Here is a tiny trained network, its code and every weight. The questions are about switching its units off for an input and a class, where a switched-off unit gives its printed mean instead of its output.

import numpy as np


def w(rows, s, z=0):
    codes = np.array(rows[::2]) - 128.0
    scale = np.full(codes.shape[1], s)
    scale[-1] = z or s
    return codes * scale


def f(y):
    return np.maximum(y, 0)


def log_softmax(a):
    a = a - a.max(-1, keepdims=True)
    return a - np.log(np.exp(a).sum(-1, keepdims=True))


def net(x, mask):
    res = np.array(x, float).reshape(1, 8) / 4 @ E
    y = f(res @ A[0][:, :-1].T + A[0][:, -1])
    res = res + np.where(mask, y, B[0][:, -1]) @ B[0][:, :-1]
    return log_softmax(res[-1] @ U[:, :-1].T + U[:, -1])


A, B = {}, {}
E = w([
[115,111,137,147,153,136,143,117],'x0',
[144,119,118,125,135,132,137,113],'x1',
[134,127,126,147,118,125,129,142],'x2',
[141,130,145,139,138,132,128,136],'x3',
[118,188,50,192,203,65,58,110],'x4',
[148,80,70,58,198,139,145,254],'x5',
[132,119,102,122,114,132,124,118],'x6',
[147,119,143,155,140,157,109,137],'x7',
],0.014)
A[0] = w([
[152,59,232,61,28,167,189,110,167],'N0',
[122,175,148,167,92,140,137,77,87],'N1',
[125,171,183,180,50,116,107,2,34],'N2',
[108,98,145,131,75,158,146,128,136],'N3',
[76,77,156,152,85,167,112,166,197],'N4',
[143,158,103,136,150,70,75,108,158],'N5',
[124,234,43,205,223,78,54,86,178],'N6',
[128,96,67,77,200,137,147,244,3],'N7',
],0.017,0.0042)
B[0] = w([
[129,215,107,205,111,140,158,63,236],'N0',
[128,113,80,73,176,89,112,186,179],'N1',
[148,9,153,61,147,146,87,206,233],'N2',
[97,176,125,143,124,106,129,132,164],'N3',
[113,153,131,102,90,74,148,84,163],'N4',
[113,180,129,126,171,117,160,100,178],'N5',
[121,198,126,190,74,143,159,72,253],'N6',
[136,46,145,81,148,127,86,175,230],'N7',
],0.014,0.035)
U = w([
[136,254,116,185,103,134,209,50,253],'0',
[160,50,134,45,193,130,90,218,3],'1',
],0.0091,0.00041)

Each question gives the input, the list of numbers given to net, and the class t.
The units are the neurons (one row each of A and B). Each row of codes is followed by its name. A weight is (code - 128) times the scale printed after its matrix; where a second scale follows, it is the last column's (A, B and U).
mask holds one flag per neuron, in row order. A switched-off neuron (its flag False) gives its mean, the last column of its row in B, instead of its output. The means were averaged over made-up inputs and are rounded, as every weight is.
A unit's drop is (log p(t) with every unit on - log p(t) with that unit switched off) / (log p(t) with every unit on - log p(t) with every unit switched off).
The circuit of an input: a set's keep is (log p(t) with only the set's units on - log p(t) with every unit switched off) / (log p(t) with every unit on - log p(t) with every unit switched off). Starting from all 8 units, units are removed one at a time, each time the one whose removal leaves the highest keep (on an exact tie, the one counted first), for as long as the keep stays at least 0.8.
units of the circuit, in order: the units of the circuit, biggest drop first
unit that matters most: the unit with the biggest drop
k most important neurons: the k neurons with the biggest drops, biggest first
drop when u is switched off: that unit's drop, to one decimal
input [-1,-1,0,2,4,4,8,4], class 0: unit that matters most	N2
input [8,4,8,4,-4,4,7,6], class 0: 3 most important neurons	(N2 N0 N1)
input [8,3,3,4,8,8,6,4], class 0: 2 most important neurons	(N6 N2)
input [-4,0,-7,7,8,7,-4,-4], class 0: 2 most important neurons	(N6 N2)
input [4,-8,-5,8,3,-5,-5,-3], class 1: 2 most important neurons	(N2 N0)
input [0,-8,-6,-8,-2,-4,-4,-7], class 1: 2 most important neurons	(N2 N6)
input [6,7,3,6,-6,-7,0,0], class 1: 3 most important neurons	(N2 N6 N1)
input [0,-1,8,1,0,-2,-8,1], class 1: 2 most important neurons	(N0 N6)
input [-7,3,2,-6,4,-5,0,-4], class 1: 3 most important neurons	(N2 N0 N1)
input [4,8,1,4,2,-3,2,-6], class 1: 2 most important neurons	(N0 N2)
input [0,5,-5,-7,-5,-6,-5,-6], class 1: 3 most important neurons	(N2 N6 N1)
input [8,2,7,8,-5,2,6,2], class 0: drop when N1 is switched off	0.0
input [-2,-4,3,3,-3,-7,7,4], class 1: drop when N2 is switched off	1.4
input [-6,6,-4,1,-4,-7,-1,-4], class 1: units of the circuit, in order	(N2)
input [7,-4,-1,-2,-4,-8,-2,6], class 1: drop when N2 is switched off	2.2
input [-7,-8,-2,0,8,6,-5,-2], class 0: drop when N6 is switched off	8.6
